Below are the code and all the weights of a small trained network. Each question names an input and a target symbol and asks about switching units off, where a switched-off unit gives its printed mean instead of its output.

import numpy as np


def w(rows, s, z=0):
    codes = np.array(rows[::2]) - 128.0
    scale = np.full(codes.shape[1], s)
    scale[-1] = z or s
    return codes * scale


def norm(h):
    return h / np.sqrt((h * h).mean(-1, keepdims=True) + 1e-5)


def f(y):
    return y / 2 * (1 + np.tanh(0.7978845608 * (y + 0.044715 * y**3)))


def softmax(a):
    e = np.exp(a - a.max(-1, keepdims=True))
    return e / e.sum(-1, keepdims=True)


def log_softmax(a):
    a = a - a.max(-1, keepdims=True)
    return a - np.log(np.exp(a).sum(-1, keepdims=True))


def net(x, mask):
    ids = ['Γαβεζμπστψω'.index(c) for c in x.split()]
    T = len(ids)
    res = E[ids] + P[:T]
    u = 0
    for l in range(2):
        q, k, v = (norm(res) @ M[l].T for M in (Q, K, V))
        z = softmax(np.where(np.tri(T) > 0, q @ k.T / 2**0.5, -1e9)) @ v
        res = res + np.where(mask[u], z, O[l][:, -1]) @ O[l][:, :-1]
        u += 1
        y = f(norm(res) @ A[l][:, :-1].T + A[l][:, -1])
        res = res + np.where(mask[u : u + 8], y, B[l][:, -1]) @ B[l][:, :-1]
        u += 8
    return log_softmax(norm(res)[-1] @ U[:, :-1].T + U[:, -1])


Q, K, V, O, A, B = {}, {}, {}, {}, {}, {}
E = w([
[111,77,19,176],'Γ',
[7,158,86,124],'α',
[124,240,115,106],'β',
[133,51,74,156],'ε',
[100,195,114,47],'ζ',
[185,244,242,111],'μ',
[130,18,146,104],'π',
[84,2,114,123],'σ',
[124,175,158,49],'τ',
[98,78,127,50],'ψ',
[135,13,86,193],'ω',
],0.0029)
P = w([
[123,130,168,108],'0',
[68,115,6,124],'1',
[172,119,124,153],'2',
[71,121,4,128],'3',
[176,116,126,155],'4',
[69,121,8,128],'5',
[180,112,127,159],'6',
[64,122,9,130],'7',
[181,114,127,161],'8',
[63,125,13,128],'9',
],0.0044)
Q[0] = w([
[1,149,90,115],'L0H1',
[30,120,78,145],'L0H1',
],0.012)
K[0] = w([
[2,149,230,127],'L0H1',
[24,108,249,161],'L0H1',
],0.0064)
V[0] = w([
[28,152,155,171],'L0H1',
[162,134,3,118],'L0H1',
],0.0045)
O[0] = w([
[110,159,149,234,2],'L0H1',
[157,121,4,91,241],'L0H1',
],0.0042,0.0007)
A[0] = w([
[148,171,135,255,4],'L0N1',
[198,133,182,113,10],'L0N2',
[205,148,89,123,167],'L0N3',
[34,101,105,147,131],'L0N4',
[105,107,95,234,97],'L0N5',
[190,162,182,108,136],'L0N6',
[187,102,118,106,71],'L0N7',
[230,131,173,193,165],'L0N8',
],0.0079,0.0031)
B[0] = w([
[74,254,228,125,97],'L0N1',
[148,105,194,123,106],'L0N2',
[152,79,92,109,221],'L0N3',
[165,198,173,145,253],'L0N4',
[109,188,155,80,214],'L0N5',
[211,102,124,107,120],'L0N6',
[113,77,128,96,152],'L0N7',
[236,66,84,149,146],'L0N8',
],0.0067,0.0033)
Q[1] = w([
[255,55,135,145],'L1H1',
[196,85,211,59],'L1H1',
],0.0092)
K[1] = w([
[96,187,2,92],'L1H1',
[158,137,29,97],'L1H1',
],0.0085)
V[1] = w([
[238,208,85,72],'L1H1',
[155,103,102,254],'L1H1',
],0.0056)
O[1] = w([
[246,156,56,64,235],'L1H1',
[182,153,132,252,253],'L1H1',
],0.0044,0.00038)
A[1] = w([
[123,113,3,136,3],'L1N1',
[78,225,76,167,113],'L1N2',
[104,93,55,47,81],'L1N3',
[228,190,81,230,38],'L1N4',
[118,212,132,160,39],'L1N5',
[55,76,117,224,82],'L1N6',
[138,65,100,74,102],'L1N7',
[171,155,160,27,112],'L1N8',
],0.0065,0.0045)
B[1] = w([
[60,254,199,160,155],'L1N1',
[170,26,152,137,254],'L1N2',
[91,178,187,173,179],'L1N3',
[129,153,118,211,152],'L1N4',
[184,96,180,86,144],'L1N5',
[165,134,3,97,150],'L1N6',
[99,126,190,169,174],'L1N7',
[104,139,33,122,144],'L1N8',
],0.006,0.0036)
U = w([
[68,207,86,186,157],'Γ',
[128,172,195,131,255],'α',
[190,214,59,114,93],'β',
[53,91,25,143,84],'ε',
[79,181,68,61,128],'ζ',
[244,134,200,118,75],'μ',
[137,27,213,123,84],'π',
[43,87,174,217,111],'σ',
[159,113,129,16,97],'τ',
[51,94,150,77,176],'ψ',
[154,119,141,251,161],'ω',
],0.018,0.0079)

Each question gives the input, a string of symbols that net reads in full, and the target symbol t.
The units are the heads (2 rows each of Q, K, V and O) and the neurons (one row each of A and B). Each row of codes is followed by its name. A weight is (code - 128) times the scale printed after its matrix; where a second scale follows, it is the last column's (O, A, B and U).
mask holds one flag per unit, layer by layer, with each layer's heads first. A switched-off unit (its flag False) gives its mean, the last column of its rows in O or B, instead of its output. The means were averaged over made-up inputs and are rounded, as every weight is.
A unit's drop is (log p(t) with every unit on - log p(t) with that unit switched off) / (log p(t) with every unit on - log p(t) with every unit switched off).
The circuit of an input: a set's keep is (log p(t) with only the set's units on - log p(t) with every unit switched off) / (log p(t) with every unit on - log p(t) with every unit switched off). Starting from the 12 units with the biggest drops (on a tie, the unit counted first), units are removed one at a time, each time the one whose removal leaves the highest keep (on an exact tie, the one counted first), for as long as the keep stays at least 0.8.
units of the circuit, in order: the units of the circuit, biggest drop first
most important unit: the unit with the biggest drop
top k neurons: the k neurons with the biggest drops, biggest first
top k neurons in layer l: the k neurons of layer l with the biggest drops, biggest first
input β ω π α ω ε ω τ Γ β, target β: units of the circuit, in order	L1H1
input ψ π ψ ζ σ α, target ψ: units of the circuit, in order	L1H1; L0H1
input ω π σ π π β ω τ ω ω, target ω: top 3 neurons	L0N8; L1N2; L0N4
input β Γ ω ε ω τ ω ψ ω α, target β: units of the circuit, in order	L1H1; L0N6; L0H1; L0N4
input ω ω α, target α: units of the circuit, in order	L0H1; L0N1
input ζ β ω μ, target ζ: top 2 neurons	L0N6; L0N4
input ψ ω ω ω ε μ ω ω α σ, target ψ: units of the circuit, in order	L1H1; L0H1; L0N4
input ω ε μ π, target ω: units of the circuit, in order	L1H1; L0N8; L0H1; L0N4
input α ω Γ ω ζ ω, target α: top 2 neurons in layer 0	L0N5; L0N1
input ψ ε ω ω ω ω ψ μ, target ψ: units of the circuit, in order	L1H1; L0H1; L0N5
input β ω ψ τ, target β: top 3 neurons	L0N6; L0N5; L0N4
input μ β Γ ω ω μ, target μ: top 2 neurons	L0N5; L0N1
input σ τ β α ψ ζ ε, target ε: units of the circuit, in order	L1N2; L0N4
input π τ β ε β π β ε ζ, target ζ: most important unit	L0H1
input ω ω τ ω ω ψ ψ π τ ζ, target ω: top 3 neurons	L0N8; L1N2; L0N3
input ω ω ω ε ω ω τ σ, target ω: top 2 neurons	L0N8; L0N4
input σ ε ψ ε π ψ ζ ω ω ω, target σ: top 2 neurons in layer 0	L0N5; L0N4
input ψ β π σ β Γ, target ψ: top 3 neurons	L0N8; L1N2; L0N4
input β ε τ Γ, target β: top 2 neurons	L0N6; L0N4
input α Γ β ω π ψ ω ψ, target α: top neuron	L0N4
input π μ β π Γ τ ω τ, target π: top 2 neurons	L0N5; L1N2
input π ε α π β, target β: top 4 neurons	L1N2; L1N1; L0N4; L1N3
